Here is a tiny trained network, its code and every weight. The questions are about switching its units off for an input and a class, where a switched-off unit gives its printed mean instead of its output.

import numpy as np


def w(rows, s, z=0):
    codes = np.array(rows[::2]) - 128.0
    scale = np.full(codes.shape[1], s)
    scale[-1] = z or s
    return codes * scale


def norm(h):
    return h / np.sqrt((h * h).mean(-1, keepdims=True) + 1e-5)


def f(y):
    return np.maximum(y, 0)


def log_softmax(a):
    a = a - a.max(-1, keepdims=True)
    return a - np.log(np.exp(a).sum(-1, keepdims=True))


def net(x, mask):
    res = np.array(x, float).reshape(1, 2) / 4 @ E
    u = 0
    for l in range(2):
        y = f(norm(res) @ A[l][:, :-1].T + A[l][:, -1])
        res = res + np.where(mask[u : u + 11], y, B[l][:, -1]) @ B[l][:, :-1]
        u += 11
    return log_softmax(norm(res)[-1] @ U[:, :-1].T + U[:, -1])


A, B = {}, {}
E = w([
[131,212,189,17,163,118],'x0',
[73,172,233,222,1,181],'x1',
],0.0052)
A[0] = w([
[61,252,143,111,130,137,90],'L0N1',
[47,112,122,111,166,58,40],'L0N2',
[106,96,195,174,145,161,147],'L0N3',
[113,147,129,99,176,105,21],'L0N4',
[123,151,155,59,146,61,176],'L0N5',
[82,179,181,126,89,151,149],'L0N6',
[149,168,111,96,165,96,64],'L0N7',
[137,156,207,116,74,115,175],'L0N8',
[63,91,96,139,146,142,76],'L0N9',
[121,172,63,111,147,67,2],'L0N10',
[83,133,82,147,163,117,95],'L0N11',
],0.012,0.0043)
B[0] = w([
[152,148,138,167,175,244,230],'L0N1',
[148,182,89,14,145,126,151],'L0N2',
[101,149,61,37,77,22,219],'L0N3',
[4,126,65,147,106,69,173],'L0N4',
[164,211,219,3,158,71,250],'L0N5',
[180,199,212,188,160,208,253],'L0N6',
[84,88,207,87,66,83,199],'L0N7',
[60,195,233,157,133,192,250],'L0N8',
[118,195,27,91,189,110,170],'L0N9',
[171,124,219,9,154,118,172],'L0N10',
[35,230,125,200,67,94,167],'L0N11',
],0.0066,0.0067)
A[1] = w([
[107,89,7,147,157,144,129],'L1N1',
[96,111,73,143,149,203,228],'L1N2',
[121,119,139,107,131,75,3],'L1N3',
[105,158,201,162,123,189,201],'L1N4',
[131,55,91,179,127,96,80],'L1N5',
[159,153,181,91,105,160,126],'L1N6',
[156,93,156,116,203,148,96],'L1N7',
[193,113,153,112,156,124,202],'L1N8',
[38,137,141,100,152,153,97],'L1N9',
[141,147,159,105,71,168,208],'L1N10',
[154,81,170,66,109,77,10],'L1N11',
],0.015,0.003)
B[1] = w([
[165,204,104,171,32,29,205],'L1N1',
[81,198,94,120,28,9,160],'L1N2',
[88,112,184,98,177,173,153],'L1N3',
[27,77,128,174,63,157,254],'L1N4',
[180,224,63,54,97,24,158],'L1N5',
[131,116,55,150,136,105,217],'L1N6',
[148,233,119,115,187,175,147],'L1N7',
[170,128,226,83,197,223,159],'L1N8',
[138,109,63,208,1,81,181],'L1N9',
[113,19,45,127,179,160,205],'L1N10',
[199,158,191,15,207,135,172],'L1N11',
],0.008,0.012)
U = w([
[34,88,129,219,33,185,220],'0',
[187,7,99,170,145,98,3],'1',
[96,152,189,170,121,186,95],'2',
[171,167,193,37,170,108,253],'3',
[195,35,88,173,156,107,3],'4',
[229,35,91,226,207,110,3],'5',
[235,48,88,221,174,110,3],'6',
[161,188,81,157,44,27,253],'7',
],0.012,0.0057)

Each question gives the input, the list of numbers given to net, and the class t.
The units are the neurons (one row each of A and B). Each row of codes is followed by its name. A weight is (code - 128) times the scale printed after its matrix; where a second scale follows, it is the last column's (A, B and U).
mask holds one flag per neuron, layer by layer. A switched-off neuron (its flag False) gives its mean, the last column of its row in B, instead of its output. The means were averaged over made-up inputs and are rounded, as every weight is.
A unit's drop is (log p(t) with every unit on - log p(t) with that unit switched off) / (log p(t) with every unit on - log p(t) with every unit switched off).
The circuit of an input: a set's keep is (log p(t) with only the set's units on - log p(t) with every unit switched off) / (log p(t) with every unit on - log p(t) with every unit switched off). Starting from the 12 units with the biggest drops (on a tie, the unit counted first), units are removed one at a time, each time the one whose removal leaves the highest keep (on an exact tie, the one counted first), for as long as the keep stays at least 0.8.
circuit, biggest first: the units of the circuit, biggest drop first
k most important neurons: the k neurons with the biggest drops, biggest first
k most important neurons of layer l: the k neurons of layer l with the biggest drops, biggest first
drop when u is switched off: that unit's drop, to one decimal
input [8,4], class 2: 3 most important neurons : (L0N6, L0N5, L0N1)
input [8,0], class 0: 2 most important neurons : (L1N4, L0N1)
input [8,3], class 2: 2 most important neurons : (L0N5, L0N6)
input [4,-1], class 3: circuit, biggest first : (L0N5)
input [3,0], class 0: circuit, biggest first : (L1N4, L0N1)
input [2,1], class 2: 2 most important neurons of layer 0 : (L0N6, L0N5)
input [3,2], class 0: 2 most important neurons : (L1N4, L0N8)
input [0,0], class 0: 2 most important neurons of layer 0 : (L0N3, L0N5)
input [-5,2], class 7: 2 most important neurons : (L0N5, L0N8)
input [5,1], class 2: drop when L1N1 is switched off : 0.1
input [7,6], class 0: drop when L1N11 is switched off : 0.1
input [-3,-6], class 3: drop when L0N10 is switched off : 0.2
input [1,-1], class 3: drop when L0N3 is switched off : 0.0
input [3,1], class 2: circuit, biggest first : (L0N1)
